Moves between points:
ru: j704->j586, j841->j375, j945->j453, j486->j644, j552->j336, j453->j486, j359->j862, j686->j225, j607->j552, j670->j489, j276->j690, j586->j779, j862->j678, j781->j457, j322->j193, j549->j979, j102->j855, j14->j549, j198->j52, j703->j912, j156->j853, j489->j841, j240->j805, j127->j945, j590->j686, j771->j610, j336->j231, j280->j670, j610->j464, j904->j735, j855->j958, j735->j280, j740->j14, j464->j982, j644->j276, j375->j156, j161->j611, j779->j576, j678->j322, j939->j902, j162->j810, j174->j24, j690->j381, j231->j241, j201->j183, j497->j299, j810->j354, j591->j102, j225->j771, j853->j704, j884->j295, j958->j359, j982->j127, j193->j740, j183->j181, j848->j688, j638->j640, j688->j703, j457->j591, j715->j590, j576->j638, j52->j174, j902->j240, j805->j201, j295->j607, j323->j939, j611->j198, j979->j884, j403->j904, j181->j403, j912->j781, j354->j497, j640->j848, j381->j161, j299->j323, j241->j715, j24->j162
di: j704->j805, j841->j323, j945->j607, j486->j336, j552->j855, j453->j552, j359->j779, j686->j193, j607->j102, j670->j497, j276->j241, j586->j201, j862->j576, j781->j841, j322->j640, j549->j912, j102->j853, j14->j703, j198->j771, j703->j670, j156->j902, j489->j299, j240->j161, j127->j295, j590->j322, j771->j14, j336->j958, j280->j354, j610->j549, j904->j162, j855->j704, j735->j810, j740->j688, j464->j979, j644->j231, j375->j939, j161->j686, j779->j183, j678->j638, j939->j690, j162->j127, j174->j464, j690->j715, j231->j359, j201->j198, j497->j486, j810->j945, j591->j156, j225->j740, j853->j240, j884->j457, j958->j586, j982->j884, j193->j848, j183->j52, j848->j735, j638->j403, j688->j280, j457->j375, j715->j678, j576->j181, j52->j610, j902->j381, j805->j611, j295->j591, j323->j276, j611->j225, j979->j781, j403->j24, j181->j174, j912->j489, j354->j453, j640->j904, j381->j590, j299->j644, j241->j862, j24->j982
pu: j704->j862, j841->j102, j945->j299, j486->j939, j552->j276, j453->j323, j359->j590, j686->j52, j607->j644, j670->j457, j276->j240, j586->j678, j862->j686, j781->j607, j322->j771, j549->j127, j102->j231, j14->j982, j198->j403, j703->j884, j156->j958, j489->j591, j240->j779, j127->j497, j590->j198, j771->j24, j336->j690, j280->j781, j610->j162, j904->j703, j855->j241, j735->j912, j740->j464, j464->j810, j644->j902, j375->j855, j161->j183, j779->j322, j678->j225, j939->j704, j162->j670, j174->j735, j690->j805, j231->j381, j201->j638, j497->j375, j810->j489, j591->j336, j225->j174, j853->j359, j884->j453, j958->j715, j982->j354, j193->j610, j183->j640, j848->j549, j638->j740, j688->j979, j457->j552, j715->j611, j576->j193, j52->j904, j902->j586, j805->j576, j295->j486, j323->j853, j611->j181, j979->j945, j403->j688, j181->j848, j912->j295, j354->j841, j640->j14, j381->j201, j299->j156, j241->j161, j24->j280
pe: j704->j690, j841->j453, j945->j781, j486->j591, j552->j375, j453->j457, j359->j240, j686->j576, j607->j841, j670->j127, j276->j855, j586->j381, j862->j805, j781->j354, j322->j183, j549->j735, j102->j323, j14->j904, j198->j322, j703->j162, j156->j644, j489->j945, j240->j241, j127->j912, j590->j779, j771->j640, j336->j156, j280->j982, j610->j848, j904->j610, j855->j939, j735->j464, j740->j403, j464->j688, j644->j102, j375->j486, j161->j862, j779->j161, j678->j201, j939->j336, j162->j549, j174->j740, j690->j958, j231->j853, j201->j590, j497->j295, j810->j979, j591->j299, j225->j638, j853->j276, j884->j670, j958->j902, j982->j703, j193->j181, j183->j686, j848->j174, j638->j198, j688->j24, j457->j497, j715->j586, j576->j611, j52->j193, j902->j231, j805->j715, j295->j489, j323->j552, j611->j678, j979->j280, j403->j771, j181->j225, j912->j810, j354->j884, j640->j52, j381->j359, j299->j607, j241->j704, j24->j14
ki: j704->j241, j841->j607, j945->j489, j486->j375, j552->j323, j453->j841, j359->j381, j686->j183, j607->j299, j670->j884, j276->j853, j586->j715, j862->j161, j781->j945, j322->j198, j549->j162, j102->j644, j14->j24, j198->j638, j703->j982, j156->j336, j489->j295, j240->j359, j127->j670, j590->j201, j771->j403, j336->j939, j280->j979, j610->j904, j904->j14, j855->j276, j735->j549, j740->j174, j464->j735, j644->j156, j375->j552, j161->j779, j779->j590, j678->j611, j939->j855, j162->j703, j174->j848, j690->j704, j231->j902, j201->j678, j497->j457, j810->j912, j591->j486, j225->j181, j853->j231, j884->j354, j958->j690, j982->j280, j193->j52, j183->j322, j848->j610, j638->j225, j688->j464, j457->j453, j715->j805, j576->j686, j52->j640, j902->j958, j805->j862, j295->j497, j323->j102, j611->j576, j979->j810, j403->j740, j181->j193, j912->j127, j354->j781, j640->j771, j381->j586, j299->j591, j241->j240, j24->j688
da: j704->j359, j841->j591, j945->j497, j486->j323, j552->j644, j453->j299, j359->j715, j686->j198, j607->j486, j670->j781, j276->j902, j586->j862, j862->j590, j781->j295, j322->j225, j549->j982, j102->j336, j14->j464, j198->j181, j703->j979, j156->j855, j489->j457, j240->j586, j127->j354, j590->j611, j771->j174, j336->j276, j280->j912, j610->j24, j904->j688, j855->j231, j735->j703, j740->j610, j464->j162, j644->j939, j375->j102, j161->j201, j779->j678, j678->j686, j939->j853, j162->j280, j174->j904, j690->j240, j231->j690, j201->j576, j497->j841, j810->j670, j591->j552, j225->j52, j853->j958, j884->j945, j958->j241, j982->j810, j193->j771, j183->j638, j848->j14, j638->j193, j688->j549, j457->j607, j715->j161, j576->j322, j52->j403, j902->j704, j805->j779, j295->j453, j323->j156, j611->j183, j979->j127, j403->j848, j181->j640, j912->j884, j354->j489, j640->j740, j381->j805, j299->j375, j241->j381, j24->j735

In the rows, zero is written as 167.

The rows follow the links: the fewer symbols apart two points are, the more alike their rows tend to be.

Each row is also shifted at random along 5 hidden directions that mean nothing.

Name the point of each row.
[ 143  166  154  103  169  145  241  185  147  132  161  163  158  186  160  118  148  150  127  147  157  123   82  163] -> j24
[ 168  172  176  207  135  185  138  144  190  180  186  168  158  158  183  144  169  184  181  125  183  189  211  187] -> j862
[ 161  173  151  167  140  168  114  139  151  186  162  145  116  184  176  136  195  171  158  173  150  184  165  193] -> j403
[ 157  179  163  190  136  162  152  165  163  160  169  142  137  181  181  158  190  174  162  163  173  157  154  190] -> j193
[ 157  157  142  143  185  162  251  152  160  122  155  203  174  177  146  149  112  159  135  163  160  129  182  149] -> j810
[ 148  180  174  146  152  191  241  178  173  145  175  176  173  158  187  113  130  165  139  104  204  152   75  182] -> j779
[ 179  175  162  133  202  145  186  198  137  160  141  163  196  170  155  199  155  140  168  177  181  156  116  150] -> j497
[ 159  183  178  160  139  163  175  186  178  181  175  137  143  183  182  137  195  174  177  216  130  163  168  171] -> j638
[ 176  183  203  188  182  180  227  209  191  166  157  172  200  150  179  149  156  166  182  276  143  165  121  141] -> j902
[ 179  164  176  217  175  177  148  164  177  158  171  179  199  145  169  209  156  171  184  128  216  176  187  167] -> j855
[ 176  142  155  217  179  160  123  112  160  141  159  205  180  146  151  144  143  163  154  124  195  178  179  167] -> j607
[ 162  146  152  158  189  150  216  159  166  128  164  195  184  169  142  172  133  161  149  162  161  134  197  144] -> j884
[ 179  170  191  244  174  168  143  174  175  156  162  169  194  143  175  183  174  169  183  202  194  174  141  163] -> j276
[ 168  169  191  247  138  171  122  157  195  167  185  157  167  150  184  156  194  187  189  178  175  180  192  177] -> j715
[ 154  156  154  165  152  147  145  150  155  156  166  154  134  182  160  137  189  168  149  179  142  153  157  173] -> j14
[ 172  156  189  181  188  152  154  181  167  159  164  173  201  144  160  167  170  157  173  175  176  169  113  151] -> j102
[ 173  169  161  121  204  151  192  204  149  173  149  155  178  181  151  227  176  153  173  242  135  149  164  139] -> j670
[ 160  183  165  194  146  162  135  174  145  165  156  128  128  183  183  170  208  167  158  216  167  160  107  189] -> j771
[ 173  163  192  190  162  183  143  157  193  193  173  179  176  144  177  122  173  176  183  210  139  201  169  160] -> j690
[ 179  156  158  154  186  142  128  161  154  179  157  164  169  173  147  190  182  157  177  199  138  172  209  149] -> j354
[ 156  197  164  105  160  175  243  226  161  172  168  132  159  192  180  206  169  164  168  169  168  139  140  172] -> j181
[ 151  171  179  209  152  197  223  179  192  142  180  169  163  159  184  173  160  189  158  188  180  142  154  175] -> j678
[ 175  152  186  220  165  148  134  142  180  153  168  190  194  141  161  105  158  164  174  164  166  180  163  156] -> j156
[ 169  158  159  189  190  151  187  176  161  140  153  168  173  174  149  215  170  165  163  250  147  137  188  145] -> j127

The symbols that take the first to the second take the third to the fourth, perhaps in another order. What is the fourth?
Answers are names.
[ 145  168  160  234  138  168  218  161  179  105  180  164  156  173  175  173  155  183  145  147  206  114  168  183]
: [ 162  152  146  163  187  159  200  152  155  135  157  187  168  173  146  186  142  162  145  171  167  141  187  154]
:: [ 178  165  183  185  162  177  134  139  179  187  167  187  175  144  175   94  153  167  174  162  160  209  153  168]
: j322

[ 172  164  183  167  172  184  136  159  166  182  166  176  178  142  179  133  163  163  165  138  187  199   97  173]
: [ 170  179  177  237  135  195  198  153  214  164  186  178  161  164  183  164  156  199  188  201  157  168  275  170]
:: [ 174  151  169  148  195  173  181  163  174  170  168  198  196  152  152  178  140  163  171  154  163  176  195  146]
: j958

[ 149  180  156  161  144  175  242  173  175  137  176  166  155  183  175  155  142  174  149  134  181  131  180  177]
: [ 151  165  153  146  165  164  212  178  163  149  170  158  148  185  161  195  169  173  151  183  152  133  186  166]
:: [ 157  184  182  186  154  188  196  193  174  160  171  149  164  160  190  170  174  173  163  182  192  158   96  181]
: j638

[ 170  153  150   94  184  145  189  147  160  173  158  195  175  176  141  111  131  150  156  142  127  171  199  145]
: [ 182  164  180  224  161  174  147  135  192  168  170  197  186  146  168  122  145  174  184  168  165  194  219  160]
:: [ 158  174  181  169  138  184  182  166  200  192  183  158  140  174  181  121  182  187  179  233  107  178  212  165]
: j549

[ 168  181  184  189  139  177  151  166  182  181  177  157  163  160  188  129  176  174  179  157  172  186  151  181]
: [ 150  167  145  142  157  180  239  160  173  147  173  176  144  185  163  158  139  175  143  164  153  136  201  170]
:: [ 186  179  172  144  189  132  176  187  155  176  138  164  185  178  152  139  164  144  184  255  119  171  159  136]
: j902

[ 165  174  186  224  155  183  179  193  193  155  189  155  184  153  183  228  180  186  189  157  207  154  191  174]
: [ 153  150  137  148  136  170  129  102  162  175  177  179  114  181  161  101  164  177  142  114  143  181  213  188]
:: [ 166  168  173  213  128  189  117  126  191  189  181  169  135  161  185  118  182  191  176  171  151  201  212  188]
: j464

[ 187  183  180  145  176  189  176  176  187  210  164  179  188  158  172  164  148  166  200  190  147  205  223  152]
: [ 147  168  169  111  143  176  159  171  161  187  182  147  141  172  181  126  182  167  151  104  168  174  105  190]
:: [ 142  161  166  176  154  201  220  172  180  139  191  174  161  157  182  190  150  184  141   99  215  141  142  187]
: j735

[ 179  149  169  192  193  172  147  155  174  166  168  191  190  149  153  221  159  171  180  171  175  177  225  151]
: [ 149  172  178  169  153  192  194  186  172  161  177  153  155  161  188  170  177  177  152  167  183  155   98  183]
:: [ 170  146  181  179  190  151  132  163  157  157  161  178  192  140  159  144  171  154  160  161  177  176   91  155]
: j686

[ 186  165  164  132  191  161  133  156  148  195  143  180  176  163  155  141  157  146  173  183  147  202  149  154]
: [ 175  157  178  146  188  156  129  176  154  177  166  171  197  145  163  169  169  150  170  108  198  185  103  163]
:: [ 168  172  153  198  160  137  175  156  153  134  149  162  153  187  157  144  167  160  157  220  151  140  172  164]
: j670

[ 175  165  154  155  188  154  157  173  150  174  148  160  159  181  152  202  180  160  170  242  132  163  186  150]
: [ 172  152  167  194  183  135  133  162  156  154  151  164  168  170  148  175  189  161  168  240  135  158  169  148]
:: [ 181  175  159  120  199  148  196  198  153  171  151  167  195  177  148  220  154  149  182  182  159  155  197  142]
: j457

[ 177  162  164  115  204  175  198  176  162  179  155  191  197  158  152  185  132  155  166  159  164  176  172  145]
: [ 164  165  198  179  170  183  191  194  192  170  180  170  190  146  179  170  170  175  177  197  163  168  138  158]
:: [ 167  169  148  207  165  145  193  155  159  126  150  169  159  183  153  170  156  165  156  214  161  133  195  161]
: j607

[ 160  143  141  189  185  161  184  142  154  122  162  189  168  167  145  210  146  168  142  146  191  134  193  163]
: [ 185  173  164  159  192  145  132  173  138  173  140  162  183  167  156  179  171  143  174  184  173  179  126  157]
:: [ 152  147  137  183  152  146  157  128  153  126  174  174  147  177  153  164  158  168  140   83  196  137  193  184]
: j127

[ 186  178  183  149  182  203  137  190  182  227  173  157  178  155  179  241  185  175  209  190  159  211  222  162]
: [ 164  154  191  210  160  183  164  160  200  164  187  182  183  140  175  153  166  185  175  171  168  175  183  163]
:: [ 183  171  180  171  186  168  129  187  164  185  168  161  200  150  168  230  176  161  193  132  205  184  167  163]
: j276

[ 186  177  179  160  178  183  102  172  158  212  161  157  179  152  178  194  184  160  191  146  190  216  148  175]
: [ 151  170  160  124  150  207  210  155  182  179  187  180  152  166  183  142  138  178  153   85  182  175  173  185]
:: [ 173  192  182  152  160  191  184  211  181  196  178  142  176  166  186  224  178  174  198  155  184  176  185  172]
: j640

[ 182  170  179  163  170  173  130  153  167  192  161  178  183  149  173  119  156  158  177  138  176  206  138  169]
: [ 170  188  175  162  151  195  158  183  174  200  175  146  155  168  190  190  181  176  185  156  180  188  174  183]
:: [ 182  155  158  144  182  170  185  125  184  181  158  218  184  160  147   96  114  162  171  175  123  196  251  141]
: j958

[ 171  193  156  115  179  141  178  214  130  177  140  125  156  199  163  209  193  145  170  225  151  150  120  161]
: [ 172  145  177  201  176  157  144  145  182  153  176  196  198  142  155  149  154  168  172  137  178  174  189  155]
:: [ 142  154  171  183  138  176  172  154  178  148  189  164  146  160  180  131  175  182  144  124  181  153  127  187]
: j810

